Below is a small trained network, with its code and all its weights. Each question gives an input and a target symbol and asks what happens when units are switched off, that is, made to give their printed mean instead of their output.

import numpy as np


def w(rows, s, z=0):
    codes = np.array(rows[::2]) - 128.0
    scale = np.full(codes.shape[1], s)
    scale[-1] = z or s
    return codes * scale


def norm(h):
    return h / np.sqrt((h * h).mean(-1, keepdims=True) + 1e-5)


def f(y):
    return np.maximum(y, 0)


def softmax(a):
    e = np.exp(a - a.max(-1, keepdims=True))
    return e / e.sum(-1, keepdims=True)


def log_softmax(a):
    a = a - a.max(-1, keepdims=True)
    return a - np.log(np.exp(a).sum(-1, keepdims=True))


def net(x, mask):
    ids = ['αβγδεζηθλμξτφ'.index(c) for c in x.split()]
    T = len(ids)
    res = E[ids] + P[:T]
    r = norm(res)
    for j in range(2):
        rows = slice(3 * j, 3 * j + 3)
        q, k, v = (r @ M[0][rows].T for M in (Q, K, V))
        z = softmax(np.where(np.tri(T) > 0, q @ k.T / 3**0.5, -1e9)) @ v
        o = O[0][rows]
        res = res + np.where(mask[j], z, o[:, -1]) @ o[:, :-1]
    y = f(norm(res) @ A[0][:, :-1].T + A[0][:, -1])
    res = res + np.where(mask[2:14], y, B[0][:, -1]) @ B[0][:, :-1]
    return log_softmax(norm(res)[-1] @ U[:, :-1].T + U[:, -1])


Q, K, V, O, A, B = {}, {}, {}, {}, {}, {}
E = w([
[118,134,153],'α',
[151,133,161],'β',
[154,93,38],'γ',
[110,200,149],'δ',
[158,89,154],'ε',
[64,162,108],'ζ',
[145,192,137],'η',
[167,6,120],'θ',
[162,227,164],'λ',
[101,188,140],'μ',
[217,145,90],'ξ',
[175,126,172],'τ',
[70,132,66],'φ',
],0.026)
P = w([
[135,23,255],'0',
[139,49,231],'1',
[143,74,209],'2',
[150,94,197],'3',
[157,111,186],'4',
[165,126,175],'5',
[171,135,165],'6',
[176,151,163],'7',
[183,153,158],'8',
[183,157,155],'9',
[184,158,156],'10',
],0.0084)
Q[0] = w([
[142,78,169],'H1',
[62,22,145],'H1',
[104,189,254],'H1',
[12,179,67],'H2',
[126,212,27],'H2',
[109,132,103],'H2',
],0.023)
K[0] = w([
[92,117,152],'H1',
[107,27,135],'H1',
[155,142,249],'H1',
[5,100,50],'H2',
[118,152,17],'H2',
[124,116,112],'H2',
],0.026)
V[0] = w([
[50,116,184],'H1',
[159,254,139],'H1',
[79,114,166],'H1',
[111,152,57],'H2',
[134,96,100],'H2',
[134,108,127],'H2',
],0.0082)
O[0] = w([
[86,102,92,160],'H1',
[145,43,254,254],'H1',
[100,120,101,146],'H1',
[66,109,45,100],'H2',
[121,101,120,99],'H2',
[140,112,138,119],'H2',
],0.0084,0.0065)
A[0] = w([
[179,8,89,103],'N1',
[28,224,151,112],'N2',
[106,107,175,147],'N3',
[144,151,99,81],'N4',
[109,87,109,63],'N5',
[161,179,135,69],'N6',
[63,181,143,121],'N7',
[91,251,106,96],'N8',
[108,153,48,157],'N9',
[208,152,33,102],'N10',
[59,218,161,164],'N11',
[177,62,57,2],'N12',
],0.018,0.006)
B[0] = w([
[104,211,85,164],'N1',
[128,76,253,232],'N2',
[111,107,79,214],'N3',
[98,115,138,130],'N4',
[138,83,116,131],'N5',
[157,88,193,149],'N6',
[154,107,216,193],'N7',
[150,44,171,165],'N8',
[81,149,48,149],'N9',
[121,51,148,154],'N10',
[139,197,15,247],'N11',
[45,150,221,143],'N12',
],0.036,0.011)
U = w([
[118,103,62,254],'α',
[166,2,83,67],'β',
[27,118,117,163],'γ',
[112,204,185,184],'δ',
[108,200,101,174],'ε',
[50,70,174,119],'ζ',
[192,176,80,119],'η',
[50,198,139,152],'θ',
[210,210,133,12],'λ',
[112,146,130,62],'μ',
[134,120,133,130],'ξ',
[225,80,95,63],'τ',
[59,29,89,100],'φ',
],0.021,0.0084)

Each question gives the input, a string of symbols that net reads in full, and the target symbol t.
The units are the heads (3 rows each of Q, K, V and O) and the neurons (one row each of A and B). Each row of codes is followed by its name. A weight is (code - 128) times the scale printed after its matrix; where a second scale follows, it is the last column's (O, A, B and U).
mask holds one flag per unit, heads first, then neurons. A switched-off unit (its flag False) gives its mean, the last column of its rows in O or B, instead of its output. The means were averaged over made-up inputs and are rounded, as every weight is.
A unit's drop is (log p(t) with every unit on - log p(t) with that unit switched off) / (log p(t) with every unit on - log p(t) with every unit switched off).
The circuit of an input: a set's keep is (log p(t) with only the set's units on - log p(t) with every unit switched off) / (log p(t) with every unit on - log p(t) with every unit switched off). Starting from the 12 units with the biggest drops (on a tie, the unit counted first), units are removed one at a time, each time the one whose removal leaves the highest keep (on an exact tie, the one counted first), for as long as the keep stays at least 0.8.
units of the circuit, in order: the units of the circuit, biggest drop first
top k neurons: the k neurons with the biggest drops, biggest first
heads that matter: for each layer, one digit per head in row order, 1 if its drop is at least 0.15 and else 0, layers parted by /
drop of u: that unit's drop, to one decimal
input τ φ ζ η λ, target λ: units of the circuit, in order : N2, H1, N7, N6
input ξ δ λ ζ γ ζ φ η ζ δ θ, target θ: units of the circuit, in order : N1
input δ δ δ δ ζ ξ, target ζ: units of the circuit, in order : N10, N12
input ξ θ γ, target γ: heads that matter : 10
input δ δ δ ζ ζ δ γ δ ξ η, target η: units of the circuit, in order : N2, H1
input τ ζ ξ ζ δ δ β β δ ε, target ε: units of the circuit, in order : N1, N7
input δ δ τ δ δ δ η λ, target λ: units of the circuit, in order : H1, N2
input ζ ζ δ γ δ δ ξ ξ τ β, target β: top 3 neurons : N11, N2, N7
input δ ξ η, target η: top 3 neurons : N2, N8, N7
input ζ τ ζ δ ξ δ β, target β: top 3 neurons : N11, N2, N1
input η η λ ξ, target λ: top 4 neurons : N1, N2, N3, N11
input λ δ ξ, target δ: top 2 neurons : N3, N11
input δ γ δ η ζ δ μ α, target α: top 2 neurons : N2, N7
input δ ξ λ ε, target ε: drop of N1 : 0.5
input λ δ ζ ξ θ, target θ: drop of N1 : 0.4
input δ φ γ δ δ θ λ ζ τ, target τ: drop of N7 : 0.9
